Here is a tiny trained network, its code and every weight. The questions are about switching its units off for an input and a class, where a switched-off unit gives its printed mean instead of its output.

import numpy as np


def w(rows, s, z=0):
    codes = np.array(rows[::2]) - 128.0
    scale = np.full(codes.shape[1], s)
    scale[-1] = z or s
    return codes * scale


def f(y):
    return np.maximum(y, 0)


def log_softmax(a):
    a = a - a.max(-1, keepdims=True)
    return a - np.log(np.exp(a).sum(-1, keepdims=True))


def net(x, mask):
    res = np.array(x, float).reshape(1, 5) / 4 @ E
    y = f(res @ A[0][:, :-1].T + A[0][:, -1])
    res = res + np.where(mask, y, B[0][:, -1]) @ B[0][:, :-1]
    return log_softmax(res[-1] @ U[:, :-1].T + U[:, -1])


A, B = {}, {}
E = w([
[118,135,113],'x0',
[126,126,123],'x1',
[218,129,42],'x2',
[78,169,40],'x3',
[81,1,49],'x4',
],0.0092)
A[0] = w([
[177,148,100,184],'n1',
[123,82,54,124],'n2',
[47,135,254,42],'n3',
[191,134,73,40],'n4',
[59,142,151,62],'n5',
[211,78,173,185],'n6',
[130,111,178,200],'n7',
[177,120,103,90],'n8',
[75,199,28,252],'n9',
[177,155,86,49],'n10',
[43,60,108,97],'n11',
[198,127,110,33],'n12',
[197,145,106,114],'n13',
[81,117,164,10],'n14',
[58,133,175,82],'n15',
[116,73,125,229],'n16',
[112,44,102,66],'n17',
[121,185,103,235],'n18',
[159,47,99,160],'n19',
[129,68,103,252],'n20',
[52,148,153,50],'n21',
[195,231,206,157],'n22',
[145,141,58,115],'n23',
[21,126,191,85],'n24',
[145,109,144,187],'n25',
[205,110,102,32],'n26',
[85,50,133,77],'n27',
[40,204,63,241],'n28',
[140,35,91,78],'n29',
[186,113,96,151],'n30',
[115,77,111,107],'n31',
],0.0098,0.0031)
B[0] = w([
[148,82,112,175],'n1',
[200,144,149,200],'n2',
[146,115,75,222],'n3',
[62,112,40,170],'n4',
[130,91,47,159],'n5',
[102,63,167,196],'n6',
[122,66,140,178],'n7',
[98,80,76,156],'n8',
[164,56,255,236],'n9',
[154,87,56,159],'n10',
[182,179,154,193],'n11',
[127,120,95,155],'n12',
[134,88,88,169],'n13',
[108,124,41,148],'n14',
[183,93,16,173],'n15',
[178,131,160,185],'n16',
[180,169,118,184],'n17',
[155,137,178,187],'n18',
[166,161,164,197],'n19',
[133,138,158,201],'n20',
[142,91,39,162],'n21',
[208,114,98,254],'n22',
[125,94,114,180],'n23',
[156,91,39,196],'n24',
[107,115,183,156],'n25',
[111,91,67,162],'n26',
[201,162,118,176],'n27',
[151,63,183,224],'n28',
[187,174,127,195],'n29',
[66,72,89,175],'n30',
[182,126,123,166],'n31',
],0.006,0.0091)
U = w([
[98,70,11,44],'0',
[135,117,137,243],'1',
[119,95,152,246],'2',
[193,197,128,81],'3',
[111,57,185,154],'4',
[85,186,146,55],'5',
[23,196,175,3],'6',
],0.011,0.0059)

Each question gives the input, the list of numbers given to net, and the class t.
The units are the neurons (one row each of A and B). Each row of codes is followed by its name. A weight is (code - 128) times the scale printed after its matrix; where a second scale follows, it is the last column's (A, B and U).
mask holds one flag per neuron, in row order. A switched-off neuron (its flag False) gives its mean, the last column of its row in B, instead of its output. The means were averaged over made-up inputs and are rounded, as every weight is.
A unit's drop is (log p(t) with every unit on - log p(t) with that unit switched off) / (log p(t) with every unit on - log p(t) with every unit switched off).
The circuit of an input: a set's keep is (log p(t) with only the set's units on - log p(t) with every unit switched off) / (log p(t) with every unit on - log p(t) with every unit switched off). Starting from the 12 units with the biggest drops (on a tie, the unit counted first), units are removed one at a time, each time the one whose removal leaves the highest keep (on an exact tie, the one counted first), for as long as the keep stays at least 0.8.
circuit, biggest first: the units of the circuit, biggest drop first
top k neurons: the k neurons with the biggest drops, biggest first
drop of u: that unit's drop, to one decimal
input [4,5,-6,-1,4], class 0: top 2 neurons : (n24 n9)
input [7,8,5,6,1], class 1: circuit, biggest first : (n9)
input [4,-2,-6,0,5], class 0: circuit, biggest first : (n24 n9)
input [-6,-3,-2,8,-4], class 4: top 2 neurons : (n9 n28)
input [0,-2,-8,8,0], class 0: circuit, biggest first : (n24 n21)
input [-7,-7,-5,8,6], class 4: top 3 neurons : (n9 n28 n22)
input [-3,3,-6,-2,7], class 3: top 2 neurons : (n11 n27)
input [3,-5,-5,8,2], class 4: top 2 neurons : (n9 n28)
input [-4,2,6,8,8], class 3: drop of n19 : 0.1
input [-1,6,-8,-7,-1], class 0: drop of n15 : 0.1
input [-1,-5,0,7,-4], class 4: drop of n28 : 0.2
